(in the rows, 128 means zero)
Each row has a class, written as a number after it.
[125 120 120 135 118 127 127 128 120 146 134 120 127 132 138 120 133 129
 122 107 126 159 113 130 130 123 125 124 123 137 125 129 122 126 121 128
 124 123 144 122 131 124 142]  1
[135 109 155 133 110 144 111 120 112 118 143 117 130  60 101 106  99 144
  97  93 119 186 112 114 112  62 139 126 121 114 120 132  97 119 128 142
 117 131 193 116 126 108 122]  2
[122  86 126 143  97 137 120 122  89 162 159  88 137  98 132 105 118 147
 100  46 123 231  89 137 123  74 125 111  90 143 115 136  80 116 122 141
 106 120 202 113 139 106 156]  1
[133 112 150 127 115 142 102 116 115 117 137 114 132  44 101 104  94 147
  97  92 122 165 115 120 108  54 140 125 133 103 118 138 103 122 125 150
 122 136 199 113 123 112 108]  2
[112  97  96 123  79 126 130 110  81 184 155 115 133 107 159  73 143 145
 136  46  99 208  70 140 148 105 104 117 122 155 134 162 111 128 106 153
 148 131 154 111 156  61 141]  0
[141 107 162 148 103 150 104 113 110 109 144 110 128  34  93 113  98 144
  82  88 128 204 114 115 100  49 144 128 112 111 106 118  82 122 137 146
 107 131 214 115 114 118 121]  2
[132 102 159 147 109 141 106 126 109 117 153  97 129  43  96 105  92 150
  85  82 132 204 108 118 113  50 141 124 113 116 105 122  89 114 132 146
 110 138 205 113 120 110 123]  2
[128  86 130 159 105 137 138 126 103 158 158  91 136 129 145 124 138 125
 101  61 146 231  99 107 121  92 125 112  73 157 106 108  79 117 129 115
 111 108 183 128 123 136 172]  1
[138 127 158 128  91 147 100 102 115 100 139 128 125  10  88  95  95 153
  94  76 117 184 113 128 108  41 136 126 148 101 113 132  95 125 139 159
 123 141 200 111 116  83  98]  2
[124 107 118 132  89 136 125 117 102 148 145 115 135 102 138  92 135 141
 121  66 120 197  95 137 138  93 128 121 133 143 124 136 102 126 126 139
 127 122 154 110 133  96 136]  0
[132 109 145 124 117 134 114 119 108 123 141 114 127  55  97 112 105 150
 109 101 116 163 108 120 113  75 139 128 126 109 125 146 105 123 118 154
 130 139 180 117 130 101 111]  2
[138 110 159 141 111 136 102 115 117 105 142 111 123  35  92 114  89 145
  85  93 127 177 122 109 107  51 140 127 116 107 114 125  89 123 130 151
 116 136 207 118 115 114 111]  2
[126  93 126 156 102 135 134 127 102 160 160 100 139 141 153 116 146 132
 104  61 143 231 106 116 127  99 124 114  83 165  92 108  85 117 133 118
 108 109 174 120 124 134 180]  1
[137  95 148 179 100 150 131 120 118 143 165  85 142 130 140 131 144 118
  82  60 157 243 105 103 111  77 139 118  67 155  93  77  65 106 153 100
  78  92 199 130 107 165 179]  1
[115  96  99 139  79 130 141 119  87 190 163 103 139 146 171 105 171 136
 132  41 118 226  76 136 144 112 105  98 121 172 123 139 101 130 122 133
 130 111 150 114 145  87 167]  0
[128  89 141 161 108 141 121 124 105 148 163  89 135 119 133 121 128 135
  89  60 138 228 104 104 116  81 133 108  74 145 111 105  62 112 129 116
  98 109 200 120 126 137 176]  1
[125  86 145 151 115 140 117 126 102 143 158  81 134 116 125 109 116 138
  89  68 138 220 103  99 112  71 138 115  75 135 110 121  75 105 123 131
 106 118 216 123 130 131 156]  1
[111  97  90 124  82 130 141 115  80 194 160 102 135 149 177  87 160 141
 140  44 104 214  71 136 149 119 102 111 115 168 129 148 113 119 104 140
 139 118 147 110 156  73 166]  0
[106  92  98 112  77 130 124 110  78 190 152 105 133 117 157  72 145 143
 140  45  93 208  71 143 147 111 105 113 135 157 149 165 113 121 104 153
 150 129 151 103 155  59 147]  0
[124  96 132 144 106 138 124 117 101 137 155 102 132  94 133 112 115 142
  90  79 126 213 109 114 118  74 131 119 103 134 107 129  88 113 122 139
 115 124 194 116 130 113 149]  1
